Here is a tiny trained network, its code and every weight. The questions are about switching its units off for an input and a class, where a switched-off unit gives its printed mean instead of its output.

import numpy as np


def w(rows, s, z=0):
    codes = np.array(rows[::2]) - 128.0
    scale = np.full(codes.shape[1], s)
    scale[-1] = z or s
    return codes * scale


def f(y):
    return y / 2 * (1 + np.tanh(0.7978845608 * (y + 0.044715 * y**3)))


def log_softmax(a):
    a = a - a.max(-1, keepdims=True)
    return a - np.log(np.exp(a).sum(-1, keepdims=True))


def net(x, mask):
    res = np.array(x, float).reshape(1, 3) / 4 @ E
    y = f(res @ A[0][:, :-1].T + A[0][:, -1])
    res = res + np.where(mask, y, B[0][:, -1]) @ B[0][:, :-1]
    return log_softmax(res[-1] @ U[:, :-1].T + U[:, -1])


A, B = {}, {}
E = w([
[91,71,247,254,66],'x0',
[3,45,194,40,219],'x1',
[37,207,80,209,248],'x2',
],0.0094)
A[0] = w([
[164,101,153,51,71,69],'neuron 1',
[89,112,136,81,155,146],'neuron 2',
[216,210,88,168,100,100],'neuron 3',
[94,207,102,177,202,121],'neuron 4',
[81,195,122,159,169,88],'neuron 5',
[92,115,170,104,167,91],'neuron 6',
[161,112,148,78,87,111],'neuron 7',
[95,78,145,59,167,89],'neuron 8',
[127,132,164,110,172,252],'neuron 9',
[128,100,178,210,104,75],'neuron 10',
[186,198,42,4,173,94],'neuron 11',
[143,135,151,83,80,213],'neuron 12',
],0.013,0.015)
B[0] = w([
[228,34,129,108,156,169],'neuron 1',
[99,135,104,137,97,186],'neuron 2',
[65,149,79,43,41,209],'neuron 3',
[189,20,95,147,163,224],'neuron 4',
[202,10,132,86,142,180],'neuron 5',
[130,110,136,62,73,162],'neuron 6',
[181,67,99,129,160,164],'neuron 7',
[70,94,92,74,41,183],'neuron 8',
[105,146,86,169,129,237],'neuron 9',
[96,102,198,150,72,181],'neuron 10',
[93,124,232,203,105,249],'neuron 11',
[148,129,79,194,161,202],'neuron 12',
],0.013,0.017)
U = w([
[203,73,109,132,157,116],'0',
[96,124,90,68,71,119],'1',
[115,113,255,185,118,110],'2',
[127,166,53,200,176,249],'3',
[141,145,130,93,149,97],'4',
[130,190,140,72,191,97],'5',
[130,158,129,89,140,100],'6',
],0.02,0.018)

Each question gives the input, the list of numbers given to net, and the class t.
The units are the neurons (one row each of A and B). Each row of codes is followed by its name. A weight is (code - 128) times the scale printed after its matrix; where a second scale follows, it is the last column's (A, B and U).
mask holds one flag per neuron, in row order. A switched-off neuron (its flag False) gives its mean, the last column of its row in B, instead of its output. The means were averaged over made-up inputs and are rounded, as every weight is.
A unit's drop is (log p(t) with every unit on - log p(t) with that unit switched off) / (log p(t) with every unit on - log p(t) with every unit switched off).
most important unit: the unit with the biggest drop
k most important neurons: the k neurons with the biggest drops, biggest first
drop when u is switched off: that unit's drop, to one decimal
input [2,-7,8], class 0: most important unit	neuron 4
input [5,6,-7], class 0: 2 most important neurons	(neuron 1; neuron 3)
input [0,1,5], class 0: 2 most important neurons	(neuron 5; neuron 4)
input [2,8,7], class 1: 2 most important neurons	(neuron 8; neuron 6)
input [6,-3,7], class 0: 3 most important neurons	(neuron 11; neuron 4; neuron 5)
input [-3,3,2], class 3: 3 most important neurons	(neuron 3; neuron 10; neuron 9)
input [-5,-4,4], class 2: 2 most important neurons	(neuron 11; neuron 8)
input [-6,5,5], class 2: 2 most important neurons	(neuron 11; neuron 3)
input [4,7,-8], class 0: 3 most important neurons	(neuron 1; neuron 3; neuron 7)
input [-7,0,-6], class 2: 3 most important neurons	(neuron 11; neuron 4; neuron 5)
input [3,6,-7], class 0: 2 most important neurons	(neuron 1; neuron 3)
input [4,-5,-2], class 1: 2 most important neurons	(neuron 11; neuron 3)
input [-7,1,3], class 2: drop when neuron 11 is switched off	1.2
input [2,-6,2], class 1: drop when neuron 3 is switched off	0.9
input [-5,0,1], class 2: drop when neuron 11 is switched off	1.1
input [4,6,-1], class 1: most important unit	neuron 11
